Below is a small trained network, with its code and all its weights. Each question gives an input and a class and asks what happens when units are switched off, that is, made to give their printed mean instead of their output.

import numpy as np


def w(rows, s, z=0):
    codes = np.array(rows[::2]) - 128.0
    scale = np.full(codes.shape[1], s)
    scale[-1] = z or s
    return codes * scale


def norm(h):
    return h / np.sqrt((h * h).mean(-1, keepdims=True) + 1e-5)


def f(y):
    return np.maximum(y, 0)


def log_softmax(a):
    a = a - a.max(-1, keepdims=True)
    return a - np.log(np.exp(a).sum(-1, keepdims=True))


def net(x, mask):
    res = np.array(x, float).reshape(1, 8) / 4 @ E
    u = 0
    for l in range(3):
        y = f(norm(res) @ A[l][:, :-1].T + A[l][:, -1])
        res = res + np.where(mask[u : u + 9], y, B[l][:, -1]) @ B[l][:, :-1]
        u += 9
    return log_softmax(norm(res)[-1] @ U[:, :-1].T + U[:, -1])


A, B = {}, {}
E = w([
[116,113,108,144,135,136],'x0',
[165,149,190,90,78,127],'x1',
[119,151,195,227,85,21],'x2',
[19,63,166,3,157,107],'x3',
[132,122,132,134,123,134],'x4',
[120,106,109,153,119,143],'x5',
[124,150,129,110,160,106],'x6',
[16,252,165,171,122,214],'x7',
],0.0039)
A[0] = w([
[194,159,101,152,140,177,126],'L0N0',
[93,78,174,172,114,36,234],'L0N1',
[2,134,154,109,94,150,7],'L0N2',
[100,175,153,125,159,207,102],'L0N3',
[115,153,158,190,100,78,209],'L0N4',
[234,157,73,173,133,125,226],'L0N5',
[167,171,154,116,126,121,238],'L0N6',
[51,165,183,147,125,173,124],'L0N7',
[117,216,124,156,127,166,115],'L0N8',
],0.0089,0.002)
B[0] = w([
[72,139,20,81,50,118,203],'L0N0',
[85,170,99,14,26,57,249],'L0N1',
[254,125,33,65,187,68,244],'L0N2',
[99,145,30,53,92,163,239],'L0N3',
[132,170,198,159,176,83,221],'L0N4',
[251,155,115,79,148,116,247],'L0N5',
[98,113,41,170,129,220,180],'L0N6',
[228,129,92,177,159,55,254],'L0N7',
[40,90,145,233,102,133,232],'L0N8',
],0.0057,0.0052)
A[1] = w([
[132,189,95,122,198,75,184],'L1N0',
[97,41,205,92,141,84,254],'L1N1',
[93,63,141,61,144,115,62],'L1N2',
[173,191,152,160,97,117,145],'L1N3',
[89,82,110,103,111,126,141],'L1N4',
[118,155,119,135,79,81,145],'L1N5',
[87,62,62,160,136,96,111],'L1N6',
[216,97,119,91,129,169,186],'L1N7',
[110,114,161,254,139,113,94],'L1N8',
],0.0088,0.0021)
B[1] = w([
[216,53,184,157,81,199,254],'L1N0',
[2,116,84,158,87,194,190],'L1N1',
[45,150,203,204,107,107,189],'L1N2',
[136,107,166,154,226,37,186],'L1N3',
[71,160,193,176,108,101,173],'L1N4',
[127,228,162,73,177,96,203],'L1N5',
[127,174,164,124,104,66,190],'L1N6',
[46,60,160,130,200,172,226],'L1N7',
[144,187,195,222,137,157,155],'L1N8',
],0.0056,0.0062)
A[2] = w([
[174,115,67,136,71,148,166],'L2N0',
[131,21,66,77,203,193,163],'L2N1',
[67,193,95,184,123,196,101],'L2N2',
[206,168,194,38,120,87,161],'L2N3',
[173,80,96,120,151,168,68],'L2N4',
[141,153,94,135,36,84,242],'L2N5',
[2,56,211,218,157,186,5],'L2N6',
[50,103,126,77,76,112,149],'L2N7',
[166,219,52,187,136,145,128],'L2N8',
],0.0074,0.0021)
B[2] = w([
[94,160,128,122,120,139,197],'L2N0',
[167,186,176,176,123,201,254],'L2N1',
[87,119,150,96,110,45,183],'L2N2',
[127,72,46,149,176,108,218],'L2N3',
[103,134,115,189,143,175,179],'L2N4',
[129,85,57,107,124,145,218],'L2N5',
[151,2,178,128,173,108,190],'L2N6',
[122,177,134,139,101,160,206],'L2N7',
[91,106,182,53,92,140,228],'L2N8',
],0.0086,0.006)
U = w([
[185,169,121,155,140,251,210],'0',
[14,190,59,47,12,99,163],'1',
[193,90,58,114,177,34,175],'2',
[162,226,206,199,93,72,4],'3',
[66,30,217,120,137,149,33],'4',
],0.014,0.0027)

Each question gives the input, the list of numbers given to net, and the class t.
The units are the neurons (one row each of A and B). Each row of codes is followed by its name. A weight is (code - 128) times the scale printed after its matrix; where a second scale follows, it is the last column's (A, B and U).
mask holds one flag per neuron, layer by layer. A switched-off neuron (its flag False) gives its mean, the last column of its row in B, instead of its output. The means were averaged over made-up inputs and are rounded, as every weight is.
A unit's drop is (log p(t) with every unit on - log p(t) with that unit switched off) / (log p(t) with every unit on - log p(t) with every unit switched off).
The circuit of an input: a set's keep is (log p(t) with only the set's units on - log p(t) with every unit switched off) / (log p(t) with every unit on - log p(t) with every unit switched off). Starting from the 12 units with the biggest drops (on a tie, the unit counted first), units are removed one at a time, each time the one whose removal leaves the highest keep (on an exact tie, the one counted first), for as long as the keep stays at least 0.8.
circuit, biggest first: the units of the circuit, biggest drop first
most important unit: the unit with the biggest drop
top k neurons: the k neurons with the biggest drops, biggest first
top k neurons in layer l: the k neurons of layer l with the biggest drops, biggest first
drop of u: that unit's drop, to one decimal
input [-6,-3,-1,7,-7,5,7,6], class 0: most important unit : L0N1
input [-5,5,8,2,-4,-6,-7,-7], class 1: top 3 neurons in layer 0 : (L0N1 L0N7 L0N2)
input [5,8,-7,3,2,8,2,-8], class 4: circuit, biggest first : (L0N2 L1N2)
input [1,-2,-7,7,-7,4,1,0], class 4: top 4 neurons in layer 0 : (L0N5 L0N7 L0N1 L0N0)
input [-7,-3,0,6,-8,8,2,-8], class 4: top 3 neurons : (L2N6 L1N2 L0N0)
input [-5,1,2,-1,-8,6,-8,7], class 3: top 3 neurons : (L0N8 L0N7 L0N1)
input [-4,8,-4,1,6,-6,-8,-4], class 4: top 3 neurons in layer 0 : (L0N2 L0N7 L0N5)
input [8,-2,-7,4,8,-7,4,0], class 4: top 3 neurons in layer 1 : (L1N2 L1N4 L1N7)
input [-7,-3,6,6,2,-7,2,1], class 2: top 2 neurons : (L0N2 L2N3)
input [-1,-7,-2,1,-5,0,7,-5], class 4: circuit, biggest first : (L0N2 L0N7)
input [0,-8,0,3,-5,-3,-2,-3], class 4: top 3 neurons in layer 1 : (L1N2 L1N4 L1N1)
input [-2,7,1,-5,-1,4,-3,0], class 2: top 3 neurons : (L1N3 L0N5 L0N4)
input [-6,-3,2,0,6,6,7,5], class 3: top 4 neurons in layer 0 : (L0N8 L0N5 L0N1 L0N4)
input [3,3,2,8,1,-7,4,-3], class 1: circuit, biggest first : (L0N1)
input [-3,-6,0,4,-3,-2,-1,3], class 0: top 4 neurons : (L0N2 L2N1 L0N1 L1N0)
input [-2,-4,-8,3,-8,-3,-6,1], class 0: top 2 neurons : (L0N8 L2N1)
input [5,3,-1,-7,-2,-8,8,-2], class 0: top 3 neurons : (L0N5 L0N6 L0N1)
input [5,4,-1,-6,8,-5,4,-4], class 0: top 3 neurons : (L1N7 L0N6 L0N1)
input [-6,4,0,-8,-6,2,1,8], class 1: top 4 neurons : (L0N0 L0N3 L2N8 L0N6)
input [7,-6,2,3,3,-8,-2,7], class 2: top neuron : (L0N2)
input [-1,5,-2,2,-2,-4,8,-2], class 4: drop of L0N2 : 0.2
input [-1,8,7,7,-3,-1,-1,-3], class 1: drop of L0N1 : 0.8
input [-4,7,-6,4,3,0,5,8], class 0: drop of L0N5 : 0.0
input [1,2,6,8,5,2,0,6], class 2: drop of L0N2 : 0.1
